Rows are numbered. After the first five, each row is followed by the numbers of the four nearest rows among all rows above it, by straight-line distance, nearest first.
1: [ 0.38  4.30 -0.97 -0.18  0.37  0.21 -0.24 -8.13 -0.12  1.88 -1.48 -1.44
 -9.99  0.07 -1.72 -3.69 -0.12  2.68 -0.91  0.83  0.67  5.93  0.76  1.27
 -4.13  2.25 -2.74 -1.29 -4.43  0.67  3.13  0.67  1.37  1.32 -2.01  1.86
  1.96]
2: [-0.60 -0.83 -1.53 -1.30 -0.17 -2.91  2.19 -6.90 -1.23  1.12  1.55 -1.16
 -9.99  1.54 -1.29 -6.70  3.49  0.54 -2.27  2.51  5.10  1.26  1.47 -0.21
 -1.20 -0.23 -0.38 -3.46  2.71 -0.63 -0.38 -0.63  0.92  2.39 -0.42  0.14
  0.33]
3: [-0.68  3.32 -2.22 -1.19  0.73 -2.77 -2.08 -6.25 -3.29  1.70  2.53  1.48
 -9.87  1.23 -1.10 -0.55 -1.44  2.78  0.31  0.37  2.62  3.17  0.19 -2.81
 -4.02 -0.70 -1.07  0.57 -3.96  2.24  0.41 -0.94  0.60  1.88 -2.02 -0.06
  1.72]
4: [-1.17  0.56 -3.42 -0.07 -1.12 -0.28  3.13 -3.05 -0.73 -0.27  0.93 -0.83
 -3.66  0.82 -0.45 -3.07 -1.29  0.13  1.21 -0.74  1.31 -1.33 -0.45 -0.46
  0.56  1.07  0.24 -3.20  1.49 -0.68  1.04 -0.31  1.55 -0.48  1.84  0.08
 -1.23]
5: [-1.71 -5.11  0.60  0.62  0.91 -4.18 -0.26 -1.13  0.11 -2.01 -0.90  0.79
 -5.77  2.31  1.35 -1.79  0.72 -2.02  0.03  0.04 -0.82 -0.12 -0.33 -1.13
 -1.47  1.15 -2.07 -2.58  2.68  1.66 -1.35  2.89 -1.48  0.14 -1.67  2.75
 -1.74]
6: [-0.95  2.05 -0.69 -1.05 -0.04 -3.91  1.05 -7.80 -2.09  0.61  0.29  0.68
 -6.83  0.45 -1.74  0.24  1.43  1.46  1.40  1.89  1.15  6.06  1.19 -2.20
 -4.02 -1.18 -2.00  0.67 -2.56  0.57 -0.65  1.85  3.21  2.75 -0.22  1.84
  1.95] | 3 1 2 4
7: [-1.11 -0.27 -0.82 -1.42 -0.58 -1.89 -0.37  0.39 -0.58  1.29  1.66  1.24
  3.18  0.72  0.67  2.55  0.09  0.36  1.65  1.16  0.18 -2.47 -0.95 -1.27
  0.70 -0.30  0.22  2.68 -2.07  3.24  0.17 -1.43  0.52 -0.36 -2.02 -0.97
 -1.05] | 4 5 3 6
8: [-0.17 -0.94 -1.68  0.24  2.83 -2.92 -1.89 -0.49 -1.93 -0.86 -0.87 -0.75
  1.37 -3.40 -1.07 -2.78 -2.23  1.20  1.41 -0.12 -1.08  0.24 -0.85  3.11
  0.43 -0.13 -0.34 -3.16 -0.72  0.02  1.06 -0.02 -1.92  1.78 -1.85  1.75
  0.73] | 4 7 5 6
9: [-0.49  0.64 -3.16 -1.11  0.06 -2.04  1.81 -7.87 -0.92  0.59 -0.12 -0.57
 -7.07 -0.42 -0.61 -1.75  2.22  1.61 -1.51 -0.77  3.78  1.14  2.26 -1.47
 -3.48  0.86 -2.10 -2.02  1.42  1.43 -2.17  1.14  1.75  2.90  0.60 -0.35
 -0.57] | 2 6 4 3
10: [-2.65 -0.05 -2.39 -1.06 -0.02 -2.01  2.82 -3.17  0.72  0.85 -0.62 -1.32
 -2.31  1.04 -1.05  0.03  0.39  1.47  1.66  1.18  1.47  0.22  1.10  0.29
 -1.02 -1.23  0.12 -3.82  2.92 -0.40 -1.23  0.82  1.19  1.13 -0.50  0.16
  0.05] | 4 9 5 8
11: [ 1.72  1.11 -0.27 -0.10  0.24 -2.63 -1.75 -9.99 -2.86  1.14  0.62  2.11
 -9.99 -0.12  0.94  0.19  2.30  2.31  0.81  0.59  3.63  6.37  2.70 -0.60
 -2.96 -0.50 -2.36 -1.53 -3.02 -1.35  0.86  0.52  1.44  2.29  0.38 -0.23
  3.59] | 6 3 1 9
12: [-1.91 -0.96 -1.39  0.32 -0.11 -1.86  2.39  0.55 -1.00  1.16  0.72  3.94
  1.03 -0.87 -1.20  0.74 -1.43  1.23 -1.67  0.18 -1.37 -5.67 -2.32 -2.89
  2.22 -1.31  0.67  0.53  2.16  0.83 -1.93 -0.44  0.08 -0.23 -3.31  0.12
 -1.29] | 7 10 4 8
13: [-1.55 -0.18 -0.27 -0.30  0.03 -3.00 -3.74 -1.44 -0.87  0.56  1.85  3.06
 -0.92 -0.40  3.07  1.23 -1.28 -0.35  1.39  1.51 -0.75 -3.04 -0.30 -0.46
  1.36  0.03  1.71  1.34 -4.59 -1.51  0.81 -1.16  1.12  0.73 -3.83 -0.02
 -0.32] | 7 12 8 4
14: [-0.15 -0.54 -0.17  1.29  2.47 -2.83 -3.18  3.38  0.44 -1.17 -0.54  2.00
  4.33  0.69 -0.25 -2.41 -0.74  0.72  0.59 -0.82 -2.31 -2.02 -0.99  1.15
  1.24 -1.05  0.73  0.32  1.19  0.76  0.68 -1.13 -3.47  0.92 -2.40 -0.66
 -0.41] | 8 7 12 13
15: [-0.45 -0.58 -0.47  1.38  1.05 -0.31 -0.61 -5.51 -0.75 -0.68 -1.08 -3.84
 -8.20 -0.17 -2.24 -4.75  0.74  2.15  0.84  2.01  3.03  1.87  0.71  0.78
 -1.69  1.74 -1.41 -0.72  2.57  1.84 -0.93  0.98 -0.27  0.78 -0.63 -0.48
  1.38] | 9 2 10 4
16: [ 0.86 -0.84 -3.32  0.29 -1.14 -2.16 -2.74 -0.74 -1.79 -0.90  2.22  1.26
  1.65 -0.20  0.29 -3.44 -1.59  2.63  0.01  2.07 -1.56 -0.80 -1.74  2.23
  1.39 -1.14  0.86 -3.86 -0.04  0.78  1.07 -1.37 -3.03  1.33 -2.75 -0.09
  1.82] | 8 14 13 7
17: [-0.30 -3.03  0.44  1.81 -1.95 -1.89  1.05  4.18  1.56 -0.49  2.85  3.43
  6.09 -0.76 -1.55  1.21 -1.72  1.08  2.50 -2.47 -2.32 -7.70 -2.95  0.25
  5.51 -1.75  2.45  1.12  0.88 -0.68  0.65 -0.89 -0.25  0.46 -1.61 -0.78
 -3.75] | 12 14 7 13
18: [ 2.01  0.32 -1.62  0.43 -1.42 -3.60 -2.63  0.09  0.99 -0.67  2.02  2.63
 -1.88 -0.78  0.57  0.13 -2.77  2.62  1.37  0.27 -0.93 -3.66 -0.18 -2.49
  3.38 -0.38  3.22  0.97 -2.30  0.69 -1.39 -2.03 -1.62  3.26 -3.46 -0.07
 -1.12] | 13 7 12 16
19: [-2.31  1.20 -1.39  0.85  0.33 -5.34  0.20 -0.23 -0.44  1.72  0.18  3.45
 -2.46  1.45 -3.54  1.22 -1.10 -1.64 -0.52  0.44  0.02 -3.68 -0.62 -3.73
  0.64 -0.77 -0.97  1.20 -1.52 -0.73 -1.02  0.50  1.80  1.05 -3.37 -0.38
 -0.25] | 12 13 7 18
20: [ 0.30  0.87  0.19 -2.31 -1.12 -2.33  0.18 -1.31  0.11 -0.90  0.25  1.81
 -2.81  1.63 -0.63  1.53  0.25 -1.35 -0.78  0.89  1.26  0.24  0.71 -0.99
  0.80  1.80  0.24  0.81 -3.66 -0.29 -0.14 -1.27  0.04  0.18  0.10  2.82
 -1.45] | 13 7 19 4
21: [-0.21  1.87 -2.29 -0.90 -1.57 -2.44  1.53 -8.02 -3.63  1.22  1.77  0.26
 -7.61  0.50  0.41 -0.78 -0.99 -0.45  0.96 -0.77  3.77  2.96 -0.60 -2.09
 -4.75 -0.50 -2.84  0.61 -3.97  2.59 -0.56 -1.44  4.01  2.48 -1.18  0.24
  2.51] | 3 6 9 11
22: [ 0.09  2.45 -1.79 -1.67  0.32 -1.20  1.19 -6.25 -3.16 -0.24  0.78  1.32
 -9.31  2.27 -0.49 -1.83 -0.31 -0.07 -2.05  1.54  4.84  2.59 -0.20 -2.24
 -2.47 -0.01  0.68  1.20 -3.86 -0.33  2.42 -0.91  2.49  2.29 -0.58  1.22
  1.21] | 3 21 6 11
23: [ 0.42  1.17 -1.55 -0.78 -0.51 -0.56 -4.19  1.79  0.52  1.24  1.48  2.61
 -0.03  0.36 -1.11 -2.83 -2.48  2.07  1.42 -0.04 -2.48 -2.24  0.24 -0.32
  0.91 -2.14  2.88  1.51 -4.31  1.15  0.88 -2.39 -1.79  2.05 -1.71 -0.66
  1.14] | 18 13 14 16
24: [-1.05  0.26 -3.30 -0.07  2.05  0.37 -2.75 -2.04 -1.11  0.71  1.43  1.33
  0.57 -0.48 -0.47 -0.46 -2.07  3.37  1.22  0.29 -2.14 -4.48 -0.82 -1.19
  1.47 -3.04  1.66  2.53 -4.56 -0.49  0.02 -0.42 -0.44  1.03 -3.31 -1.23
 -0.25] | 23 13 18 7
25: [ 1.11  2.69 -2.55  0.86 -1.87 -1.80  2.87 -4.72 -1.13  0.39 -0.53  3.48
 -4.46  0.97 -1.31 -0.81  0.27  1.51 -0.26 -1.03  2.42 -0.73  0.95 -1.28
 -1.88  0.39  2.87 -0.72 -3.39 -0.96  1.88 -0.53  1.33  3.10 -0.84  1.12
 -0.37] | 22 20 4 9
26: [ 1.44  1.74 -0.60 -0.36  1.44 -1.41 -2.63 -5.35 -0.82  1.20  0.52 -2.58
 -9.10 -0.26 -1.17 -6.19  1.63  3.98 -1.00 -0.55  1.64  5.90  1.59 -0.17
 -4.71  0.43 -1.47 -1.98  1.30  1.96 -1.52  3.48 -1.27  2.08 -1.97  1.25
  1.60] | 15 1 9 2
27: [ 0.92  2.88 -1.34 -1.27 -1.38 -2.79  1.61 -7.44 -2.78  0.75  0.87  2.01
 -9.99  1.90  0.59 -0.03  0.88 -1.18  0.80  0.14  1.80  1.45  0.23  1.25
 -3.22  1.29  1.02  1.48 -2.32  1.23  0.57  1.38  2.87  3.48  0.00  0.14
  1.96] | 22 21 6 3
28: [-1.14 -0.39 -1.69 -0.33  0.61 -0.61  1.04 -1.57 -1.64  0.79  1.17  0.20
 -4.08  0.45 -0.20 -4.49 -1.15 -0.04 -1.84 -1.70 -0.02  1.61 -1.91  1.34
 -1.34  0.19 -1.04 -0.60  2.97  1.15 -0.48  0.01 -1.89 -2.11  1.36  0.44
  1.11] | 4 10 15 5
29: [-0.64  2.85 -2.08 -0.78  0.06 -3.27  0.82 -7.82 -1.36 -0.57  1.60 -0.05
 -9.99  0.97  0.35 -1.39 -1.50 -0.94 -1.18  0.17  2.31  2.92  2.59 -1.48
 -3.71  0.74 -1.05 -3.10 -3.22 -0.49  1.11  1.67  2.62  4.42  0.25  0.29
  1.68] | 27 22 21 6
30: [-0.08  0.70 -1.55 -2.21  1.70 -1.56  0.36 -4.34 -2.22 -0.75 -1.92 -2.77
 -7.09  1.15 -0.55 -6.48 -2.27  2.74 -1.22 -0.87  0.66  3.06  1.93 -0.58
 -1.91  1.41 -1.50 -2.56  5.11  1.39  0.72  1.67 -1.09  1.37 -0.80 -0.77
 -0.32] | 15 26 28 9
31: [-1.17  0.12 -0.32 -0.86 -1.07 -1.20  3.93 -1.28 -2.94  1.15  0.95  1.08
 -3.09  1.80  0.33 -0.31  0.14 -1.25 -0.18 -0.96 -0.34  0.36  0.01 -0.04
 -1.06  1.72 -1.54 -0.79  1.59  0.10 -1.10 -1.40 -0.97  1.54  0.03  0.63
  2.02] | 28 4 10 20
32: [ 0.57  0.81  0.66  0.34 -0.69 -1.95 -3.24 -1.35  0.15 -2.50  0.79 -0.83
 -1.25  0.88 -0.39 -5.49 -1.69  2.38  1.76 -0.85 -1.64 -0.18  0.48 -0.92
  1.95 -0.76  2.65  0.48 -1.31  0.02  1.52 -2.14 -1.21  3.05 -1.59  0.40
 -0.29] | 23 18 16 8
33: [-1.49 -2.25 -0.53 -0.30  0.26 -0.74  2.13 -4.39 -0.43  1.21  0.82 -0.89
 -9.33  1.19 -0.40 -2.74  1.88  0.51 -0.12  0.08  3.42  4.71  0.86 -0.28
 -2.78  1.75 -3.39 -3.21  2.85  2.12 -1.49  2.66  2.63  0.38  0.88  2.85
  0.07] | 9 15 2 26
34: [-2.11 -1.18 -0.38  0.95 -1.66 -3.82  3.78 -3.43 -0.19  1.14 -0.72 -0.57
 -3.45 -0.46 -0.15 -0.58 -0.35 -0.38  0.73  0.27 -0.32 -0.15  1.19  1.35
 -1.18  1.92 -1.96 -2.12  1.39  1.32 -1.16  1.35  0.23 -1.09 -1.14 -1.74
 -0.84] | 10 31 4 28
35: [ 0.69 -1.35 -1.44  0.06  1.93  0.51 -0.83 -3.37 -2.11  0.58  1.49  0.12
 -4.44  0.89 -2.18 -2.31 -2.03  3.42 -0.92 -1.07  1.59  2.61 -0.32  1.16
 -3.08  1.21 -2.39 -1.88  3.43 -0.54  1.84  0.71 -1.54 -0.01 -1.07 -0.06
  1.22] | 28 30 15 31
36: [ 0.95 -1.07  0.38  1.87 -2.33 -1.53 -2.32  3.52  0.77  0.37  1.00  3.15
  4.09  1.74  1.32  2.59 -1.83  1.15  0.98  1.38 -2.81 -5.23 -2.18 -0.34
  3.72  0.04  2.96  2.36 -3.11  1.09 -0.28  0.43  0.30  0.73 -4.08  0.74
 -1.36] | 7 17 18 13
37: [ 0.78 -4.63 -1.52  2.05 -1.09 -1.38 -0.28  3.52  1.45 -0.29  0.63  0.87
  4.62 -1.74 -0.34 -0.58 -1.19 -0.26  0.77  0.25 -1.09 -6.54 -0.97 -0.33
  3.71  1.02 -0.72 -0.26  2.74 -1.27 -1.09 -0.29 -1.17 -1.39 -1.49  0.37
 -0.56] | 17 12 14 36
38: [ 1.07  0.59  1.02  0.60  1.17 -2.86 -2.94 -3.75 -0.78  0.78 -0.07  2.83
 -3.87  0.10 -0.37  0.46  0.57  1.90  1.37 -0.13 -0.35  0.94 -1.17 -2.30
 -1.02 -0.71  2.67  0.69 -3.46  1.89  0.48  0.07  0.83  3.55 -1.46  0.37
  1.91] | 25 13 20 32
39: [ 0.92 -0.24 -0.79  1.67 -0.60 -1.37 -2.07 -0.21 -1.37  0.23  0.98 -0.90
  1.92  0.61 -0.12 -4.58 -3.01  1.03 -1.77 -2.71 -0.91 -0.86 -1.78 -0.20
  0.54 -0.97  3.44 -0.41  0.20  0.03 -0.85 -2.01 -2.58  1.87  0.17 -0.80
  0.51] | 32 16 14 23
40: [ 0.62 -2.01  0.33 -0.84  0.23 -2.42 -5.12  4.22  0.54 -0.21  1.46  3.15
  6.77 -1.64 -2.69 -2.13 -4.42  1.06  2.08 -0.90 -3.60 -5.34 -2.64  0.47
  4.75  0.86  1.83 -0.63 -0.42  0.53 -1.74 -2.39 -5.62 -0.16 -2.40 -1.62
 -2.15] | 14 17 37 36
41: [-1.58  2.20 -0.06 -1.78  0.52 -3.03 -1.38 -3.05 -1.06  0.79  0.24  1.58
 -2.17 -1.28  0.08  1.71 -2.05  0.90 -0.76  0.01  1.19 -1.35  0.27 -3.01
 -1.10  0.70  1.18  1.30 -3.97 -0.54  1.18 -1.10  0.59  0.89 -3.02 -0.21
 -0.31] | 13 20 38 19
42: [-0.88  0.73 -2.44  2.07 -1.53 -4.92  1.97  3.79 -0.81 -0.40  0.85  2.32
  9.99  0.46 -1.57  1.40 -3.43 -1.62  0.40 -0.41 -1.30 -9.21 -1.10 -0.48
  4.10 -0.52  4.50  1.98  1.18 -0.58 -1.95 -1.06 -1.16 -1.55 -1.51 -2.16
 -2.64] | 17 37 36 12
43: [ 2.01  1.28 -3.73  0.33  1.06 -1.65 -1.50 -0.30  1.03  0.31  0.97  1.43
  1.94 -1.04 -0.70  1.73 -4.22  2.32  2.73  1.54 -1.40 -3.61 -1.56 -0.76
  5.24 -0.72  5.44  2.78 -4.17  0.52 -1.11 -2.37 -2.95  1.12 -2.63 -1.44
 -0.73] | 18 24 23 36
44: [-0.86 -1.70 -0.72  0.91 -0.98 -2.13  1.13  1.59 -0.81 -0.70  0.69  0.63
  6.32 -0.20 -1.95  0.32 -2.51  1.08 -1.23 -0.91 -0.78 -3.44 -2.56  1.83
  2.02  2.93 -0.17 -0.91  3.33  0.17  0.91 -0.39 -1.23 -1.71 -0.15  0.56
 -1.03] | 37 14 12 17
45: [ 1.73  3.50  0.63 -1.61  0.94 -2.51 -1.59 -4.72 -0.49 -0.52  1.36  0.27
 -4.45  0.70 -2.37  1.27  0.02  0.93 -0.10  0.69  2.62  3.54  1.87 -2.93
 -1.08 -0.09 -1.30  1.37 -3.52  0.68 -0.97  1.38  1.05  2.35 -1.35  1.58
 -0.69] | 6 20 38 41
46: [-0.59  0.41 -1.01  1.55  3.78 -0.30  1.72 -3.78 -0.52 -0.20  1.77 -1.25
 -5.39  1.55 -0.67 -5.88 -1.91 -0.05 -0.77 -2.66  2.62  1.81 -1.56 -0.44
 -2.32  0.82 -1.88 -2.20  3.23  0.26 -0.91  0.60 -0.77  0.77 -0.37  0.69
  0.46] | 28 35 30 15
47: [-0.92  1.08  0.55  0.03  1.21 -1.63 -3.29 -0.85  0.87 -0.88  2.23  2.63
 -0.50  1.12 -0.07  0.51 -1.50  2.10  0.20 -0.67 -3.03 -2.31  0.44 -3.18
  1.50 -0.48  2.67  4.47 -3.62  1.40 -1.00  0.28 -4.41  1.90 -3.13  0.62
  0.35] | 18 23 24 13
48: [-0.51 -0.58 -0.87  0.38 -1.02 -2.39 -3.03  3.49 -0.62 -1.42  0.31  0.93
  3.60  0.88 -1.65 -1.81 -2.63  1.90  0.03  2.78 -2.50 -2.95  0.08  2.99
  3.73 -0.18  3.89  0.63  0.99  1.54 -1.27 -1.15 -4.67 -1.04 -1.53  0.76
 -1.17] | 14 40 16 44
49: [ 1.98  1.00 -0.67 -0.41  1.13 -1.20 -1.88 -3.59 -1.89 -1.03  0.73 -2.38
 -3.26 -0.55 -1.66 -0.62  0.74  2.34  1.31 -1.82  1.76  2.26 -0.47  1.02
 -2.02  2.55 -2.32  0.44  1.39 -0.80  1.66 -0.51 -3.37 -0.44 -1.03  1.32
  1.55] | 35 28 15 46
50: [ 0.13 -2.39 -3.26  0.23 -2.34 -1.39  2.10  4.92  1.45 -0.25 -0.74  2.94
  9.07 -0.96  0.44  3.00 -1.82 -2.43  1.87 -0.17 -2.64 -5.07 -1.62 -2.39
  2.48 -1.02  2.30  1.24 -2.52 -3.05 -2.58 -0.53 -0.30  0.68 -3.42  1.34
 -0.20] | 36 42 37 17
51: [-0.37  2.45 -1.07 -0.56  0.63 -1.87 -2.58 -1.80 -0.48  0.12 -1.45 -0.64
 -2.38 -0.82 -0.84 -3.00 -0.93  1.58 -0.55  0.10  1.18  3.19 -1.24 -0.02
 -3.56  0.41 -0.40  1.93  0.12 -1.57 -0.54  1.83 -1.43  1.40 -1.21  0.58
 -0.25] | 49 35 28 45
52: [-0.64 -0.34 -2.85 -0.69  1.69 -1.27  1.17 -1.61  0.28 -1.98  0.20  0.54
 -3.68  0.60 -2.61 -2.65 -1.21  2.28  0.91 -2.12  1.26 -0.31 -0.25  2.72
 -5.19  0.54 -1.12 -2.33  4.21  1.15  0.97  1.21 -1.49  3.01  0.84  0.27
 -1.27] | 35 46 28 10
53: [-0.97  1.15 -2.64  0.19 -0.20  0.45  2.54 -1.71  0.19 -0.67  0.81  1.60
 -1.34 -0.10 -1.01 -0.13  1.70  1.39 -0.21  0.09  1.02 -1.03  1.13  0.04
 -1.24  1.96 -0.38 -1.90  2.00 -1.23  0.28  0.80  2.60  1.04 -0.82 -0.25
 -1.26] | 10 4 31 34
54: [ 0.17 -0.34 -0.56 -0.36 -1.40 -1.15  1.00 -1.61  0.53  1.00 -1.24  0.98
  0.12  0.05 -3.46  1.27 -0.08 -0.80 -0.48 -0.28  3.89 -0.83  1.83  0.40
 -0.88 -0.15 -0.56 -0.08  1.61 -0.26 -0.16  0.23  1.43  1.78 -2.43  0.91
 -0.49] | 53 10 20 31
55: [ 0.26 -1.46 -2.68 -1.04  1.47 -2.81 -1.90 -0.16 -0.93  1.27  1.23 -0.61
 -4.62 -0.99 -0.04 -3.29  0.05  0.86  0.83 -0.13 -1.04 -1.43 -0.70 -0.24
  1.12 -0.27  2.59 -1.88  1.32 -0.95 -0.73 -2.36 -1.41  2.21 -1.91 -0.86
  1.35] | 32 16 39 8
56: [ 0.05 -2.19 -0.10 -0.73 -0.83 -1.87 -0.91  1.84  2.20  0.88 -0.09  0.15
  1.12  0.73  0.50 -1.05 -2.96 -0.14 -0.51 -1.31 -1.22 -5.29 -0.26  0.65
  3.19 -0.61 -1.06  0.88  1.26  1.69 -0.78  0.67 -3.23  0.22 -2.55 -0.56
  0.33] | 37 14 12 48
57: [ 0.21 -0.12 -2.45 -0.07 -0.52 -1.24  2.45 -5.32 -1.56 -1.86 -0.07 -0.07
 -6.01  0.61 -0.01  1.85  1.87  0.34 -2.40  1.12  2.12  4.72 -0.04 -1.58
 -5.62 -0.94 -5.66 -2.37  2.79  1.30  0.39  3.28  2.53 -0.05  0.44  0.96
  2.03] | 33 9 6 35
58: [-1.23  1.07 -2.29  0.87  0.33 -0.22  0.44 -3.21 -1.36  1.33  1.80 -0.88
 -3.93  0.17 -0.22 -4.13  0.05 -0.36 -2.65 -0.26  2.15  0.38 -0.18 -0.03
  1.12  0.78 -0.92 -1.17  2.46 -0.56 -0.72 -0.20  1.02 -1.14 -1.29 -1.13
  0.11] | 28 4 46 53
59: [-1.11 -3.15 -2.10  1.00 -2.91 -1.03  1.45  1.10  0.73  0.63  0.68  1.10
  1.60 -0.81 -1.39 -0.83  0.48  0.71  1.58 -0.64 -0.45 -5.53 -1.89 -2.28
  1.18 -1.08 -1.19  2.39  0.02  0.90 -1.97 -2.19  0.56  0.95 -0.70  1.69
 -1.40] | 12 37 7 56
60: [-0.05 -0.02 -2.41  0.45 -1.77  0.01  2.47  0.33 -0.05 -0.53 -1.66  1.95
  3.20 -0.04 -0.18  0.12 -0.84  0.92 -1.81 -1.36  2.10 -3.84 -1.07 -1.24
  1.66 -0.27  0.27 -1.89  3.35  0.31 -0.89  0.56  0.87 -0.59 -1.42  1.86
 -0.69] | 12 44 54 53
61: [-1.28  2.86 -1.83  1.95 -0.98 -0.71  0.40 -1.56  1.16  0.72  0.34  1.04
  0.11  0.81  0.83 -0.11 -1.26  0.52  2.94  1.02  2.64 -0.81 -0.98  0.24
  0.25  0.06 -1.60 -0.93 -1.46 -1.41 -0.42 -0.13  2.41  0.67 -0.76  1.20
 -0.38] | 53 54 4 10
